-3 -2 18 -9  <135>
12 -38 34 26  <19>
-9 -36 28 -3  <117>
17 -3 -10 -2  <94>
-2 -9 17 -3  <140>
perm: -9 -3 -2 18 | <135>
perm: -3 -2 -9 17 | <140>
key -> tag
-3 -> q89
-10 -> q923
17 -> q463
-9 -> q988
18 -> q388
27 -> q873
28 -> q237
join <117> 3:  | q237

16 29 -3 -14  <27>
1 -2 9 3  <182>
-3 42 24 2  <21>
11 -4 -9 -27  <105>
1 -36 -76 1  <72>
0 15 -3 2  <69>
11 -27 -4 -10  <112>
-23 -91 -99 28  <129>
27 17 15 -11  <41>
0 -24 -43 -4  <195>
15 27 17 -12  <34>
perm: 15 27 -12 17 | <34>
perm: -10 11 -27 -4 | <112>
perm: -27 -10 -4 11 | <112>

-5 -18 -1 -11 -7 -26 33 -2 18 68 5 = <60>
1 -7 -11 -26 68 -4 32 -3 18 -18 3 = <11>
-5 -18 2 -11 14 -32 41 -2 24 104 5 = <52>
-5 -18 -1 -11 -18 -20 22 6 4 20 5 = <193>
-1 -18 -3 -11 -7 -26 54 -2 18 71 5 = <76>
4 -18 -1 -11 -16 -21 26 -2 1 60 -2 = <176>
-5 -18 19 -11 27 -26 32 -2 43 98 20 = <2>
-5 -18 3 -11 -2 -36 40 -2 27 82 5 = <47>
-8 -17 -3 -9 -7 -26 32 16 11 5 82 = <177>
1 -18 -4 -11 -7 -26 32 -3 18 68 -17 = <4>
tags:
-7 -> q706
-18 -> q899
26 -> q481
join <176> 2:  | q899
q: -1 -18 -3 -11 -7 -26 54 -2 18 71 5 | <76>
start: 1 -18 -4 -11 -7 -26 32 -3 18 68 | <4>, 1
start: 82 5 | <47>, 10
start: -3 -11 -7 -26 54 -2 18 | <76>, 3

8 2 66 107 8 -> <111>
2 1 44 79 42 -> <81>
8 106 8 66 2 -> <114>
-8 -2 -14 -1 50 -> <44>
start: 79 42 | <81>, 4
key -> tag
7 -> q611
-13 -> q433
8 -> q725
-9 -> q67
-14 -> q713
-8 -> q271
join <44> 1:  | q271
perm: 8 107 66 2 8 | <111>

-5 2 0 -3 -13 : <89>
-3 12 -7 8 26 : <134>
-4 -8 0 -10 13 : <87>
50 -110 -89 16 52 : <43>
-88 52 16 -110 50 : <38>
23 -5 -38 -25 -7 : <32>
5 -40 -10 24 -26 : <59>
start: 52 16 | <38>, 2
perm: -110 50 -88 52 16 | <38>
perm: -10 -40 24 5 -26 | <59>

83 -17 29 -25 -21 -27 -6 -25 111 -22 -68 -58 33 -31 -20 -4  <127>
0 1 -2 -1 7 1 -19 -2 0 3 -4 5 -1 2 1 0  <50>
-2 1 5 -2 0 -19 7 -1 -3 0 2 1 3 0 -1 1  <91>
83 -17 29 -27 -6 -25 -21 -25 111 0 -2 -1 -2 0 1 0  <18>
Table of tags by key:
-27 -> q772
-28 -> q420
-25 -> q596
-24 -> q867
1 -> q586
-2 -> q243
-1 -> q697
join <18> 4:  | q772
perm: 1 1 -1 5 -19 3 1 2 -2 -2 -3 0 0 0 7 -1 | <91>
q: 0 1 -2 -1 7 1 -19 -2 0 3 -4 5 -1 2 1 0 | <50>
start: -2 -1 7 1 -19 | <50>, 3
q: 83 -17 29 -27 -6 -25 -21 -25 111 0 -2 -1 -2 0 1 0 | <18>

-24 36 19 24 : <42>
74 26 54 -15 : <46>
-27 8 -9 26 : <172>
-5 11 16 -20 : <10>
55 -42 -10 10 : <30>
66 -23 10 -19 : <162>
-23 -18 10 66 : <104>
-21 -22 -14 3 : <133>
41 23 56 -42 : <160>
perm: -19 66 -23 10 | <162>
start: 8 -9 26 | <172>, 2
tags:
56 -> q653
-10 -> q577
41 -> q56
join <160> 3:  | q653
start: -9 26 | <172>, 3
start: 56 -42 | <160>, 3

-1 8 8 13 35 12 3 -10 2 6 24 13  <113>
2 2 -1 2 -100 26 -27 -20 5 22 -64 -21  <24>
-4 -8 -3 -4 -15 28 -3 3 0 16 -10 -3  <86>
tags:
-3 -> q366
2 -> q917
13 -> q351
-4 -> q389
12 -> q71
3 -> q175
join <113> 7:  | q175
start: 2 -100 26 -27 -20 5 | <24>, 4
q: 2 2 -1 2 -100 26 -27 -20 5 22 -64 -21 | <24>
start: 2 2 -1 2 -100 26 -27 -20 5 22 -64 | <24>, 1

